Here is a tiny trained network, its code and every weight. The questions are about switching its units off for an input and a target symbol, where a switched-off unit gives its printed mean instead of its output.

import numpy as np


def w(rows, s, z=0):
    codes = np.array(rows[::2]) - 128.0
    scale = np.full(codes.shape[1], s)
    scale[-1] = z or s
    return codes * scale


def softmax(a):
    e = np.exp(a - a.max(-1, keepdims=True))
    return e / e.sum(-1, keepdims=True)


def log_softmax(a):
    a = a - a.max(-1, keepdims=True)
    return a - np.log(np.exp(a).sum(-1, keepdims=True))


def net(x, mask):
    ids = ['ΠΣγεθμφω'.index(c) for c in x.split()]
    T = len(ids)
    res = E[ids] + P[:T]
    u = 0
    for l in range(3):
        r = res
        for j in range(2):
            rows = slice(2 * j, 2 * j + 2)
            q, k, v = (r @ M[l][rows].T for M in (Q, K, V))
            z = softmax(np.where(np.tri(T) > 0, q @ k.T / 2**0.5, -1e9)) @ v
            o = O[l][rows]
            res = res + np.where(mask[u + j], z, o[:, -1]) @ o[:, :-1]
        u += 2
    return log_softmax(res[-1] @ U[:, :-1].T + U[:, -1])


Q, K, V, O = {}, {}, {}, {}
E = w([
[129,97,48,129,84,84,151],'Π',
[182,114,99,201,212,92,158],'Σ',
[171,126,103,164,248,138,146],'γ',
[143,81,125,144,121,91,98],'ε',
[116,227,146,168,174,64,108],'θ',
[80,182,119,147,180,167,123],'μ',
[88,190,174,167,110,133,135],'φ',
[94,156,203,128,164,106,21],'ω',
],0.014)
P = w([
[132,178,155,88,99,144,177],'0',
[174,233,56,173,22,160,61],'1',
[85,104,38,135,176,96,9],'2',
[89,72,114,239,74,195,111],'3',
[185,192,111,65,23,124,183],'4',
[64,110,85,125,170,65,41],'5',
[61,79,155,253,75,165,98],'6',
[218,188,158,78,147,137,195],'7',
[15,114,104,109,151,52,38],'8',
[26,62,182,237,43,150,91],'9',
[158,197,211,72,105,102,191],'10',
[1,132,126,102,168,52,12],'11',
[19,73,217,237,30,133,89],'12',
],0.0086)
Q[0] = w([
[109,254,80,87,114,220,100],'L0H1',
[63,140,231,137,94,158,220],'L0H1',
[153,179,12,136,66,90,182],'L0H2',
[128,163,54,25,209,137,85],'L0H2',
],0.0074)
K[0] = w([
[136,168,49,221,73,241,67],'L0H1',
[63,190,203,121,87,250,157],'L0H1',
[163,95,32,64,113,106,233],'L0H2',
[120,96,58,95,255,130,51],'L0H2',
],0.007)
V[0] = w([
[140,152,91,118,123,136,116],'L0H1',
[101,70,119,164,111,127,163],'L0H1',
[168,111,254,170,97,165,122],'L0H2',
[59,77,143,81,172,151,100],'L0H2',
],0.008)
O[0] = w([
[180,170,180,22,123,168,144,182],'L0H1',
[49,115,111,162,100,1,131,5],'L0H1',
[130,118,130,182,102,101,142,63],'L0H2',
[53,81,123,62,150,53,209,12],'L0H2',
],0.0098,0.0022)
Q[1] = w([
[106,135,77,59,136,166,2],'L1H1',
[205,132,210,161,149,222,43],'L1H1',
[71,56,76,171,56,159,254],'L1H2',
[195,199,32,175,116,200,14],'L1H2',
],0.0068)
K[1] = w([
[140,223,81,81,135,106,55],'L1H1',
[116,132,155,164,167,166,78],'L1H1',
[254,159,70,61,69,91,117],'L1H2',
[182,196,139,221,95,172,154],'L1H2',
],0.0096)
V[1] = w([
[69,198,187,19,217,115,94],'L1H1',
[182,123,167,2,103,33,237],'L1H1',
[110,194,169,203,182,185,221],'L1H2',
[48,150,94,188,196,103,59],'L1H2',
],0.006)
O[1] = w([
[172,125,170,241,192,107,75,157],'L1H1',
[129,92,2,160,142,154,13,1],'L1H1',
[137,65,161,230,107,141,83,203],'L1H2',
[227,120,248,96,34,164,167,179],'L1H2',
],0.0066,0.009)
Q[2] = w([
[70,40,55,23,216,149,215],'L2H1',
[60,38,2,235,139,77,69],'L2H1',
[184,244,88,41,172,81,105],'L2H2',
[93,130,114,28,157,26,72],'L2H2',
],0.0063)
K[2] = w([
[187,172,101,103,134,247,153],'L2H1',
[147,29,91,99,172,131,165],'L2H1',
[152,138,40,164,120,171,75],'L2H2',
[99,104,86,193,150,102,98],'L2H2',
],0.011)
V[2] = w([
[148,210,113,180,39,112,122],'L2H1',
[166,82,105,179,195,160,212],'L2H1',
[66,160,127,92,109,220,184],'L2H2',
[183,136,82,149,181,109,254],'L2H2',
],0.008)
O[2] = w([
[68,157,16,81,140,232,172,255],'L2H1',
[102,210,169,172,67,6,147,89],'L2H1',
[43,214,163,185,170,106,87,123],'L2H2',
[217,255,26,214,151,113,95,127],'L2H2',
],0.0085,0.0082)
U = w([
[102,147,141,200,175,125,39,129],'Π',
[229,224,173,30,52,88,240,105],'Σ',
[243,126,124,172,13,254,71,159],'γ',
[163,97,86,135,44,93,126,253],'ε',
[30,130,112,239,123,148,156,39],'θ',
[140,119,74,145,165,113,101,143],'μ',
[170,32,205,145,74,138,158,41],'φ',
[169,137,124,192,144,51,169,135],'ω',
],0.0058,0.0029)

Each question gives the input, a string of symbols that net reads in full, and the target symbol t.
The units are the heads (2 rows each of Q, K, V and O). Each row of codes is followed by its name. A weight is (code - 128) times the scale printed after its matrix; where a second scale follows, it is the last column's (O and U).
mask holds one flag per head, layer by layer. A switched-off head (its flag False) gives its mean, the last column of its rows in O, instead of its output. The means were averaged over made-up inputs and are rounded, as every weight is.
A unit's drop is (log p(t) with every unit on - log p(t) with that unit switched off) / (log p(t) with every unit on - log p(t) with every unit switched off).
The circuit of an input: a set's keep is (log p(t) with only the set's units on - log p(t) with every unit switched off) / (log p(t) with every unit on - log p(t) with every unit switched off). Starting from all 6 units, units are removed one at a time, each time the one whose removal leaves the highest keep (on an exact tie, the one counted first), for as long as the keep stays at least 0.8.
circuit, biggest first: the units of the circuit, biggest drop first
unit that matters most: the unit with the biggest drop
heads that matter: for each layer, one digit per head in row order, 1 if its drop is at least 0.15 and else 0, layers parted by /
drop of u: that unit's drop, to one decimal
input γ ω θ μ, target φ: circuit, biggest first -> [L2H2, L1H1]
input φ Σ μ γ γ Σ θ Π θ γ Σ ω φ, target φ: unit that matters most -> L0H2
input θ γ φ θ μ φ γ γ θ θ ω θ γ, target φ: circuit, biggest first -> [L2H2, L1H2]
input γ θ ω θ φ θ ω Π ω ε, target φ: heads that matter -> 00 / 00 / 11
input θ Σ ε θ θ Σ φ γ ω Σ θ γ, target Σ: circuit, biggest first -> [L0H2, L1H2]
input μ ω Σ, target ω: circuit, biggest first -> [L2H1, L0H1]
input Π φ φ γ, target θ: circuit, biggest first -> [L2H2, L1H1, L0H1]
input μ θ ω φ, target φ: circuit, biggest first -> [L2H2, L0H2, L2H1, L1H1]
input γ φ γ ε γ ω Σ θ φ θ Π ω μ, target φ: heads that matter -> 01 / 01 / 11
input φ γ γ Π γ Σ, target ω: circuit, biggest first -> [L2H1, L2H2]
input θ γ θ ε μ ω Σ γ ω Π, target φ: circuit, biggest first -> [L0H2, L2H2, L2H1]
input Π θ θ Σ Σ θ ω γ ε ω, target φ: circuit, biggest first -> [L0H2, L2H2]
input φ γ ε, target φ: circuit, biggest first -> [L2H2, L2H1, L0H1, L0H2]
input γ θ θ ε γ Σ φ, target θ: unit that matters most -> L0H1
input φ Σ γ θ ω θ θ, target φ: heads that matter -> 00 / 01 / 01
input Σ θ ω γ θ, target γ: heads that matter -> 01 / 01 / 10
input ε γ γ ω γ ω Σ, target φ: drop of L0H2 -> 0.5
input Σ φ θ Σ θ φ θ θ θ ω γ φ ω, target φ: drop of L0H2 -> 1.0
input Σ θ θ θ ω γ Π μ θ φ ω Σ γ, target φ: drop of L2H2 -> 0.8
input γ γ ε γ θ, target γ: unit that matters most -> L2H1
